Each row is followed by its group and then its class within the group.
[-0.19  0.18 -3.34  1.50 -0.88 -1.97  1.75 -0.89 -0.14 -1.31  0.05 -1.53
 -0.42  1.63 -0.31 -0.09  2.78 -0.11 -0.36 -3.47 -1.00 -2.80 -1.34  0.71
 -0.06  0.18  1.14 -0.12 -0.60  1.43  0.64  1.13  3.04  0.39  1.41 -1.43
 -2.04  0.62 -1.07 -0.23 -3.96  0.08  1.15 -1.11  3.63  1.26  2.74  0.46
  2.54  3.29  0.28  0.03 -0.87 -0.46 -1.01  0.92 -0.77  0.42 -1.00  0.73
  1.08 -2.21 -2.29  1.60]
T/gz
[ 2.39  0.08  2.13 -1.27 -1.87  0.97 -1.69 -2.44 -0.13 -0.29 -1.46  0.66
 -0.53 -1.54  0.39 -1.32 -1.72 -1.29 -2.37  3.92 -0.83  2.26  0.31  0.82
 -2.81 -1.86 -3.92  0.66 -0.39  0.52 -1.89 -2.45 -0.25 -2.67 -1.13 -1.16
  1.42 -3.25  3.94  2.07  2.24 -3.27  4.43 -1.39  0.45 -0.57 -0.79 -0.10
 -2.11 -1.86 -0.84  0.17  1.06  1.03 -1.43  2.09 -1.71  4.42  0.70 -1.93
  1.31  0.91  1.09  1.02]
C/zd
[ 0.93  1.85 -0.01 -1.55 -1.43 -2.54  2.96 -1.57 -0.05 -2.31 -0.71 -1.94
 -1.45  1.30  0.22  0.28  2.30  2.65 -0.62 -5.37 -1.20 -1.14  1.78  1.78
 -0.35 -2.94  0.07 -2.43 -0.86  2.61 -1.94  0.72  6.58 -0.19  1.14 -0.55
 -0.62 -0.18 -0.28 -0.26 -2.41  2.18  2.74 -0.80  5.37 -1.16  2.53 -2.59
  5.94  5.15  0.10 -1.07 -1.26  1.57  0.59  1.92 -3.31  2.76 -1.11 -0.33
 -0.46 -1.06 -1.53  0.57]
T/Zl
[-3.18 -1.03  0.43  0.11  0.73  1.12 -0.69  3.97  0.93  1.33  2.80 -0.19
  1.11 -1.96 -1.24  0.97 -0.31  1.32  2.30 -0.03 -0.89  3.97  1.93  0.09
 -1.07  1.14  4.21  1.39 -2.04  2.25  0.58 -1.02 -2.11 -0.59 -0.28 -3.24
  0.12 -1.53 -2.22  0.95 -1.50  0.54 -2.08 -1.02  1.20 -3.44  5.10  0.02
 -2.38  1.83 -1.34 -1.50 -4.42 -0.11 -1.86 -0.93  2.13  1.91  1.38  1.02
 -0.29  2.19  0.58 -0.28]
Z/tt
[ 1.99 -1.14 -3.43 -5.00  0.32  1.82  0.16  0.86  1.13 -3.99  0.45 -0.26
 -0.91 -2.89  1.47  0.91  1.66  0.21  2.49 -3.98 -1.57 -0.64  1.37  2.88
 -1.99  1.67  3.12 -1.88 -3.81  3.40  1.63  0.00  1.28 -1.44  2.18 -3.93
  3.43 -2.66 -0.65  4.17 -0.90 -0.35 -1.35 -2.03  6.15 -0.19  6.91  2.53
  0.91  2.75 -5.78 -1.00 -2.88  2.15 -3.65  0.25 -1.43  5.10  1.22  2.25
 -0.07 -1.59 -0.21 -1.92]
Z/gn
[ 2.02 -0.17  0.84 -2.69 -0.25 -2.74  2.93 -1.08  1.10 -1.21 -0.76  0.25
  0.95  1.33  1.27 -0.39  1.00  0.33  0.89 -0.66 -0.86  0.30  2.71  1.87
 -3.04 -3.65 -2.69 -2.47 -3.07  1.62 -0.55 -0.60  2.24  0.41  0.78  1.59
  0.43 -0.15  3.14  0.23  1.85  1.00  1.96 -1.26  2.96  2.55  2.41 -0.49
  0.91  0.04 -1.07 -0.55  1.10  1.60 -0.60  0.79 -1.39  0.93 -0.58  0.55
 -0.43 -0.48  0.59 -0.07]
C/zd
[ 2.12 -0.18  1.05  1.85 -0.73 -3.49  2.18 -1.93  0.96  0.69 -1.54  1.82
  0.87  2.42 -0.93 -0.43 -1.15 -1.69 -0.36  0.80 -2.77 -0.88 -0.08  1.24
 -2.45 -2.86 -3.82 -1.66 -2.39  1.00 -0.11 -0.18  1.68  0.25  1.89  0.98
 -0.42  0.67  6.41 -2.09 -0.85 -0.50  2.70 -2.75  2.76  2.91  0.07 -0.18
 -0.38 -0.40 -0.89  0.02  3.28  0.92  0.88  0.21 -3.21 -0.27 -0.70  0.21
 -0.68 -0.09  0.02  0.61]
C/Zs
[-1.95  2.20  2.99  0.68  3.37 -0.48  3.01  1.69 -0.53  0.18 -1.18  0.22
 -0.45  1.26  0.90  0.72 -2.96 -1.50 -1.36 -1.41  0.78 -1.57  1.18  0.69
  0.24  0.04 -1.61 -0.61  0.63 -0.99 -1.33  0.23  1.94  4.84 -1.29  4.68
  0.69 -0.05  0.73 -0.95  5.04  1.12 -2.55  1.04 -0.35 -1.71 -0.49 -1.27
  0.86 -0.08  1.52  1.03  3.09 -0.72  3.35  0.83  1.65 -2.85 -2.08  1.75
 -2.57 -0.78 -0.92 -0.70]
H/fq
[ 1.18  0.07 -1.23 -2.64 -0.57  0.54 -0.87  1.91  0.83 -2.12  0.91 -1.46
  0.78 -1.38  2.32 -0.78  0.82 -0.89  1.17 -1.61 -2.03 -1.41 -0.15  1.35
 -1.15  0.00  1.18 -1.07 -2.88  3.25 -2.19 -1.14  1.42 -0.96  1.03 -1.19
  1.64 -0.05 -0.06  2.85 -0.58  1.62 -0.72  1.78  1.65 -0.45  3.29 -0.57
 -0.03  1.37 -1.73 -0.71 -2.46  1.15 -1.16 -2.02  2.04  3.22  2.08  2.92
 -0.04  0.25  0.88 -1.39]
Z/gn
[-0.76  0.73 -1.76  2.52 -0.64 -3.20  1.19 -1.43  2.98 -0.15 -0.25 -1.31
  0.69  2.04  1.23  0.28  1.51  0.96 -0.48 -3.47 -2.62 -2.41  0.20  1.13
 -0.05 -3.20  0.06 -3.30 -2.64  0.98  0.04  0.66  1.22 -3.49  0.83 -2.37
 -1.78  1.14  0.26 -1.94 -3.28  0.54  0.64 -2.73  4.19  1.54  3.68 -0.96
  1.09  2.34 -2.11 -1.67 -0.47  0.88 -1.20  1.17  0.22 -0.17 -0.72  0.10
  1.64 -0.66 -0.74  2.03]
T/gz
[ 1.32 -1.21 -0.86 -0.53  0.27 -0.34 -2.20 -1.70 -1.58 -0.43  0.51 -0.32
  0.01  1.48 -0.43  0.62 -0.18 -2.89  1.11 -1.42  1.19  2.88  0.24  1.63
  0.35  0.34  1.22  0.43  1.73 -0.39  1.59 -0.25  3.74 -0.48  0.27 -0.56
 -0.64 -0.18 -1.04  0.29 -2.68  0.28  1.02 -0.10  2.52  1.09 -0.81  0.55
 -0.13  1.28 -1.35 -0.37  1.38  2.23  0.37 -1.12 -2.08  1.24  0.12 -1.95
  0.92  1.48  1.58 -0.62]
T/fr
[-1.74  3.04  3.54  1.15  1.31 -1.66  2.19  2.24 -0.66 -1.32  1.18  0.21
 -1.76  2.35  0.98  0.09 -0.40 -1.70  1.34 -3.53  1.48  2.79  2.04  1.92
  1.02  2.16 -1.95  1.55  2.67 -0.07 -0.96 -0.12  2.93  5.81 -0.07  2.95
 -0.61 -1.36  0.61 -1.09  0.05  0.63 -4.43  2.43 -0.43 -1.85 -1.12 -2.07
  1.24  1.06  1.24  0.44  2.42 -1.24  4.19 -0.05  1.36 -3.50 -2.05  1.65
 -3.70 -0.98  0.42 -0.53]
H/pr
[-2.49  1.83  1.87  2.03  1.80 -1.83  2.12 -2.71 -0.63 -1.00  0.16  0.59
  0.09  4.07  1.56  0.02  1.15 -4.01  0.04 -3.40  2.39  0.55 -0.23  2.33
 -0.03  1.51 -1.14 -1.46  3.53 -0.19 -1.03  2.61  3.99  4.88 -0.17  2.63
 -0.17 -0.54  2.25  0.17  0.12  0.14 -2.74  0.71  1.77 -0.20 -1.27  0.25
 -0.11 -0.46  1.31  0.48  4.00 -0.92  2.02  0.07  2.74 -4.61 -2.22  1.90
 -1.89 -2.39 -2.59  0.26]
H/fq
[-1.47  2.52 -4.47  0.09 -0.43 -1.97  3.63 -2.06  2.06 -2.41  1.13 -3.68
 -1.50  2.37  0.29  0.39  4.74  0.95  0.13 -5.64 -0.63 -2.84 -2.43  0.22
  0.69 -0.02  2.15 -3.01  0.41  1.60  0.24  1.54  1.33 -0.17  1.32 -1.98
 -1.66  1.53 -1.99  0.06 -3.82  1.89  0.04 -1.18  4.58  1.03  5.20 -0.05
  3.96  4.02 -1.92 -0.89 -1.49 -1.19 -1.82  1.63  1.65  0.26 -1.94  1.55
  1.29 -3.96 -2.63  2.98]
T/gz
[-2.29  3.03  3.48 -0.61  2.32  0.39  2.56  2.85 -0.87 -2.12  0.70  0.13
 -1.82  1.55  1.79  0.58  1.28 -3.73  0.08 -4.56  2.95  1.96  1.20  4.29
  1.09  1.95 -1.58 -0.71  1.16 -1.72 -1.06 -0.42  2.96  6.56 -1.06  1.11
 -0.26 -1.40  1.88  1.13  0.79  0.07 -4.71  2.23  0.32 -3.28  1.62  0.31
  0.43  1.18 -0.69  1.11  1.45 -1.35  4.57 -0.49  3.89 -3.23 -2.45  2.47
 -1.83 -2.23 -1.21 -0.51]
H/pr
[ 1.39 -1.15 -1.01 -3.09 -0.50  1.33  1.12 -2.80  1.36 -1.98 -0.43 -1.77
 -0.28  0.49 -0.55  0.92  1.42 -0.56  1.74 -0.58  1.51  1.79  0.09  1.24
 -1.74 -2.58  1.21 -0.46  0.49  0.72  0.69 -0.10  1.11 -1.44  0.32 -2.10
 -0.01 -0.01  1.34  1.46  0.58  0.07  3.54 -1.88  4.25  1.52  2.29  2.55
 -0.45  1.95 -1.02 -1.30  3.97  1.63 -2.75  1.84  0.07  3.70 -0.18 -1.75
  3.35 -0.50 -1.11  0.79]
T/fr
[ 0.06 -0.65  1.32 -0.30  1.94 -1.20  1.45  0.20  0.80  3.48 -2.27  2.88
  2.34  0.81  0.80  0.06 -1.70  1.63 -0.57  1.20 -2.63 -1.00 -1.07  0.60
 -3.04 -0.14 -4.70 -1.19 -3.92 -0.69  0.30  0.52 -0.93  0.15  0.94  1.46
  0.72  0.29  0.71 -0.98  1.50 -2.56  0.00 -3.53  3.40  2.85  1.16  1.62
 -3.55 -2.19 -3.01  0.54  2.30  0.87 -0.93 -0.47 -1.43 -0.75  0.04 -0.83
  0.35  2.47  0.38  0.30]
C/Hs
[-2.99  3.67  0.99  0.24 -0.04 -1.18  1.69 -0.84  1.63 -0.65  2.18 -0.58
 -2.89  1.33  2.07 -1.03  1.18  1.77 -3.17 -1.36  2.62 -0.02  0.78  1.59
  0.37 -0.71 -3.79 -1.19  3.61 -0.58 -3.05 -0.30 -0.68  4.80 -1.86  1.14
  0.61 -3.30  3.47 -0.18  1.67 -0.45 -2.84  0.72 -0.39 -2.74 -3.91 -0.58
  2.22 -1.37  1.57  0.49  2.20 -1.87  3.03 -0.88  3.47 -4.08 -1.74  1.56
 -1.47 -1.13 -1.11  0.74]
H/fq
[-2.48  3.01  1.71  2.02  1.01 -0.21  3.46 -0.12  2.99  0.70  0.59  2.13
 -1.58  0.52 -0.86  0.53 -0.37  3.31 -0.04 -0.44 -0.98  1.34 -0.88  1.18
 -0.78  0.49 -4.82  1.18  1.16  0.68 -2.65 -0.59 -3.09  4.23 -0.65 -1.19
 -0.42 -1.43  1.25 -2.17  0.89 -1.28 -4.08 -1.51  0.47 -3.23  0.14 -0.09
  0.10  0.12  0.49 -0.18  2.73 -1.72  2.06 -0.11  2.07 -3.51 -0.37  0.70
 -3.17 -1.00 -1.23  2.27]
H/tc
[-1.85  0.30 -0.62  1.54  0.40 -4.37  4.20 -3.73  1.35  0.08 -0.21 -1.40
  0.10  3.03  0.61  0.46  2.04  2.39 -0.09 -3.69 -0.44 -1.48  2.29  1.15
 -0.15 -3.51  0.44 -3.23  0.18  0.26 -0.31  0.11  2.04 -0.38  0.68  1.85
 -0.76  1.73  0.08 -0.95 -2.19  1.36  1.04 -0.78  3.23  2.58  1.62 -1.47
  1.50  1.27  0.54  0.09  0.98 -0.06 -0.07  1.67  0.31 -1.74 -1.51  0.27
  1.11 -0.84 -0.90  0.97]
T/gz
[-1.59  0.61 -2.72  1.06 -1.03 -3.45  2.23 -0.31  2.15 -1.19  0.33 -1.93
 -0.34  1.93  2.67  0.47  2.64  0.99  1.06 -4.29 -2.82 -2.52 -0.10  1.41
 -0.69 -1.77  0.34 -2.31 -0.69  1.70  0.09 -0.20  0.19 -2.39  1.70 -1.17
 -1.74  1.95  1.10 -0.96 -3.49  1.51  0.11 -0.72  3.72  1.73  3.22 -0.78
  1.79  2.98  0.97 -1.88 -0.35  0.07 -0.75  2.14  1.29 -1.03 -0.59  2.16
  0.54 -1.90 -1.12  1.84]
T/gz
[-0.78  5.20  3.54 -1.24  1.33 -0.61  1.82  3.63 -2.27 -3.50  1.21 -2.66
 -3.16  1.62  2.27 -1.54  2.27 -3.11  1.73 -5.36  1.42  0.76  0.88  1.49
  1.29  0.04 -1.55 -0.71  0.34 -0.83 -1.14 -0.20  2.14  5.36 -0.08  1.11
 -1.14 -1.99  0.68  0.88  0.49  0.52 -4.76  2.54 -0.54 -2.07  1.86 -2.23
  2.40  2.24 -0.35  0.13  0.46 -0.69  4.14  1.09  2.31 -2.77 -2.29  3.16
 -2.85 -3.17 -0.08 -1.01]
H/pr
[ 0.70 -0.83  1.60  2.24 -0.63 -3.42  1.55 -1.11  3.15  0.95  0.90  3.76
  0.93  1.11  1.12 -0.85 -0.48  0.54  0.61  0.42 -1.63  0.47  1.85  3.30
 -2.91 -1.99 -5.79 -0.25 -1.95  2.27 -1.50 -1.67  1.45  1.62  0.83 -0.54
  1.28 -0.89  3.89 -1.66 -0.50 -0.72 -0.34 -2.01  3.19  1.62 -1.24  1.42
 -0.76 -2.46 -0.93 -0.33  3.48  0.72  1.18 -0.40 -2.03 -1.00  0.47  1.38
 -2.21 -0.38 -1.41  0.51]
C/Hs
